Below are the code and all the weights of a small trained network. Each question names an input and a target symbol and asks about switching units off, where a switched-off unit gives its printed mean instead of its output.

import numpy as np


def w(rows, s, z=0):
    codes = np.array(rows[::2]) - 128.0
    scale = np.full(codes.shape[1], s)
    scale[-1] = z or s
    return codes * scale


def norm(h):
    return h / np.sqrt((h * h).mean(-1, keepdims=True) + 1e-5)


def softmax(a):
    e = np.exp(a - a.max(-1, keepdims=True))
    return e / e.sum(-1, keepdims=True)


def log_softmax(a):
    a = a - a.max(-1, keepdims=True)
    return a - np.log(np.exp(a).sum(-1, keepdims=True))


def net(x, mask):
    ids = ['Δαβζλμξπστφω'.index(c) for c in x.split()]
    T = len(ids)
    res = E[ids] + P[:T]
    u = 0
    for l in range(3):
        r = norm(res)
        for j in range(2):
            rows = slice(2 * j, 2 * j + 2)
            q, k, v = (r @ M[l][rows].T for M in (Q, K, V))
            z = softmax(np.where(np.tri(T) > 0, q @ k.T / 2**0.5, -1e9)) @ v
            o = O[l][rows]
            res = res + np.where(mask[u + j], z, o[:, -1]) @ o[:, :-1]
        u += 2
    return log_softmax(norm(res)[-1] @ U[:, :-1].T + U[:, -1])


Q, K, V, O = {}, {}, {}, {}
E = w([
[199,48,181,106,103,128,63,83,186,91,114,125],'Δ',
[100,180,147,173,188,100,132,154,114,139,77,136],'α',
[185,150,190,185,133,110,129,83,73,208,78,75],'β',
[89,144,143,63,185,155,150,113,136,98,71,119],'ζ',
[194,147,119,170,155,173,166,161,99,157,124,133],'λ',
[160,117,155,111,193,122,197,95,87,148,68,199],'μ',
[79,22,183,184,120,206,137,133,84,169,44,72],'ξ',
[187,120,197,106,141,176,113,126,112,69,50,92],'π',
[202,200,85,24,163,188,82,70,98,172,69,120],'σ',
[136,119,254,126,155,141,176,144,47,131,171,87],'τ',
[55,105,135,198,177,88,117,92,124,228,111,197],'φ',
[180,220,197,71,59,133,188,212,79,134,75,185],'ω',
],0.014)
P = w([
[104,74,179,11,239,230,89,192,156,204,69,150],'0',
[117,97,138,145,78,108,186,168,117,122,128,136],'1',
[176,181,191,99,183,145,131,109,125,166,89,173],'2',
[113,86,120,139,85,111,172,149,102,106,137,146],'3',
[180,168,182,118,147,151,110,93,133,133,105,166],'4',
[112,91,104,142,88,117,147,139,88,101,153,146],'5',
[161,170,183,121,153,159,78,94,123,92,130,181],'6',
[113,103,100,141,88,105,137,127,81,97,160,135],'7',
[184,181,205,146,140,159,89,66,151,77,146,170],'8',
[113,124,84,141,98,99,130,116,67,80,173,124],'9',
],0.012)
Q[0] = w([
[133,144,127,71,105,186,109,139,148,175,211,132],'L0H0',
[158,40,181,140,177,177,153,79,50,139,118,139],'L0H0',
[130,108,93,146,129,99,216,188,100,79,253,88],'L0H1',
[51,136,162,90,83,84,142,72,124,80,50,89],'L0H1',
],0.011)
K[0] = w([
[114,171,174,94,98,194,111,127,151,166,174,162],'L0H0',
[109,125,130,178,138,196,135,1,95,76,174,135],'L0H0',
[126,159,120,133,178,191,189,94,144,116,223,71],'L0H1',
[70,167,140,119,71,119,74,64,82,67,100,145],'L0H1',
],0.0095)
V[0] = w([
[115,172,68,237,181,96,110,49,66,8,113,113],'L0H0',
[93,200,99,156,8,78,97,175,70,69,69,187],'L0H0',
[68,154,128,118,79,122,118,102,161,135,5,146],'L0H1',
[234,69,101,199,135,140,84,196,114,157,84,195],'L0H1',
],0.011)
O[0] = w([
[225,198,132,150,170,44,189,195,108,124,114,130,2],'L0H0',
[202,95,128,234,113,148,204,158,91,106,169,106,131],'L0H0',
[2,170,136,132,204,131,67,74,179,104,63,74,137],'L0H1',
[145,159,104,105,184,118,231,49,231,165,179,46,214],'L0H1',
],0.0064,0.0087)
Q[1] = w([
[211,196,58,54,163,118,62,112,145,180,110,145],'L1H0',
[107,210,78,141,233,109,142,120,144,159,74,108],'L1H0',
[134,142,135,67,67,76,159,132,44,181,85,100],'L1H1',
[154,138,144,28,231,98,162,157,159,188,9,207],'L1H1',
],0.014)
K[1] = w([
[198,174,171,145,118,120,104,105,174,131,132,188],'L1H0',
[103,164,163,115,198,170,123,118,129,137,141,116],'L1H0',
[122,167,85,93,83,50,124,126,119,114,142,114],'L1H1',
[80,55,94,81,137,140,138,254,130,190,89,64],'L1H1',
],0.017)
V[1] = w([
[174,192,226,129,166,183,91,103,161,153,119,182],'L1H0',
[136,161,100,117,165,138,117,66,4,130,164,51],'L1H0',
[140,207,125,157,54,121,120,58,101,132,152,140],'L1H1',
[111,133,126,125,96,146,155,136,181,66,91,202],'L1H1',
],0.017)
O[1] = w([
[3,83,153,14,126,180,79,43,60,132,167,121,253],'L1H0',
[138,77,140,169,114,189,128,125,145,109,103,167,122],'L1H0',
[120,131,92,72,135,34,47,126,122,199,128,87,96],'L1H1',
[91,117,192,77,183,68,141,155,162,88,133,135,158],'L1H1',
],0.0069,0.016)
Q[2] = w([
[49,85,83,133,43,63,184,110,98,113,134,110],'L2H0',
[163,197,172,112,84,157,92,126,171,193,87,113],'L2H0',
[64,95,45,170,16,100,187,251,151,118,180,102],'L2H1',
[93,213,138,67,18,152,64,127,169,97,116,114],'L2H1',
],0.015)
K[2] = w([
[87,88,76,77,136,69,131,23,97,98,87,137],'L2H0',
[142,174,159,121,141,95,110,153,169,170,123,129],'L2H0',
[204,147,66,194,61,42,114,198,145,42,145,150],'L2H1',
[89,166,118,74,3,153,102,143,186,58,119,147],'L2H1',
],0.016)
V[2] = w([
[193,188,99,66,109,223,183,125,29,44,3,52],'L2H0',
[206,167,224,144,188,227,6,153,227,97,191,24],'L2H0',
[135,120,71,152,90,225,186,62,73,8,147,148],'L2H1',
[102,123,213,88,133,171,106,58,148,114,131,155],'L2H1',
],0.011)
O[2] = w([
[163,143,121,39,169,222,188,134,54,132,51,96,159],'L2H0',
[144,72,72,82,227,120,24,139,89,109,153,69,135],'L2H0',
[154,169,98,171,234,89,2,127,157,158,152,173,170],'L2H1',
[254,136,63,196,44,68,167,150,126,85,103,145,250],'L2H1',
],0.0048,0.018)
U = w([
[124,62,158,180,161,140,136,148,162,172,52,65,142],'Δ',
[177,202,209,129,116,167,196,45,137,79,108,203,11],'α',
[164,20,110,166,93,136,108,164,74,147,156,184,115],'β',
[78,181,136,193,200,114,142,156,74,135,158,81,169],'ζ',
[145,161,120,167,63,97,93,72,77,212,68,49,39],'λ',
[254,168,118,101,179,168,135,112,119,39,79,56,17],'μ',
[52,138,198,54,171,182,29,88,122,156,119,124,198],'ξ',
[163,111,81,114,141,149,176,147,167,204,215,108,94],'π',
[79,121,53,147,116,102,101,176,86,59,44,175,95],'σ',
[56,117,129,201,92,47,127,96,144,151,178,185,115],'τ',
[64,106,104,56,68,24,194,169,87,116,127,71,163],'φ',
[176,135,120,124,133,40,46,129,197,75,168,136,255],'ω',
],0.0076,0.0034)

Each question gives the input, a string of symbols that net reads in full, and the target symbol t.
The units are the heads (2 rows each of Q, K, V and O). Each row of codes is followed by its name. A weight is (code - 128) times the scale printed after its matrix; where a second scale follows, it is the last column's (O and U).
mask holds one flag per head, layer by layer. A switched-off head (its flag False) gives its mean, the last column of its rows in O, instead of its output. The means were averaged over made-up inputs and are rounded, as every weight is.
A unit's drop is (log p(t) with every unit on - log p(t) with that unit switched off) / (log p(t) with every unit on - log p(t) with every unit switched off).
The circuit of an input: a set's keep is (log p(t) with only the set's units on - log p(t) with every unit switched off) / (log p(t) with every unit on - log p(t) with every unit switched off). Starting from all 6 units, units are removed one at a time, each time the one whose removal leaves the highest keep (on an exact tie, the one counted first), for as long as the keep stays at least 0.8.
circuit, biggest first: the units of the circuit, biggest drop first
most important unit: the unit with the biggest drop
which heads matter: for each layer, one digit per head in row order, 1 if its drop is at least 0.15 and else 0, layers parted by /
drop of u: that unit's drop, to one decimal
input ξ ω τ ω ω μ τ λ τ, target μ: which heads matter => 11 / 10 / 10
input τ ω τ ω β ω ω ω τ ω, target β: most important unit => L0H0
input ω λ φ μ, target α: which heads matter => 00 / 01 / 10
input β ω τ α λ π ω ξ, target Δ: circuit, biggest first => [L1H0; L2H1]
input ω τ ω μ ξ σ ω β ω, target ω: circuit, biggest first => [L0H0; L1H1; L1H0]
input λ α ω ω ω τ α λ ω Δ, target ω: which heads matter => 00 / 01 / 00
input σ τ ω ω β α τ φ α λ, target π: circuit, biggest first => [L0H1; L2H1]
input ζ ω ω σ ω π, target μ: which heads matter => 10 / 00 / 00
input μ τ ω μ α τ α, target α: which heads matter => 01 / 01 / 11
input τ ω τ ζ τ μ τ τ ω ξ, target Δ: which heads matter => 10 / 10 / 01
input τ λ Δ μ ω, target ξ: which heads matter => 10 / 10 / 00
input τ τ λ ω ω Δ ω λ, target φ: circuit, biggest first => [L1H1; L2H1; L1H0]
input μ α τ Δ, target ω: which heads matter => 10 / 10 / 10
input ω α β τ τ α τ, target μ: circuit, biggest first => [L1H0; L2H0]
input τ σ α ω Δ μ, target α: most important unit => L2H0
input ω ω ω α π ω, target ζ: circuit, biggest first => [L0H0; L1H0; L2H1]
input ω λ α π ω ω τ ω ω, target ω: which heads matter => 10 / 01 / 00
input λ ω β ω λ ω, target π: which heads matter => 11 / 10 / 01
input μ λ ω ω β ω, target λ: which heads matter => 10 / 01 / 00
input ω ω τ τ Δ ω, target β: most important unit => L0H0
input β λ ω ω σ α φ ζ φ τ, target β: which heads matter => 01 / 10 / 00
input ω α ω ω Δ ω α, target α: drop of L0H0 => 1.0
input Δ ω λ τ λ λ, target π: drop of L0H0 => -0.3
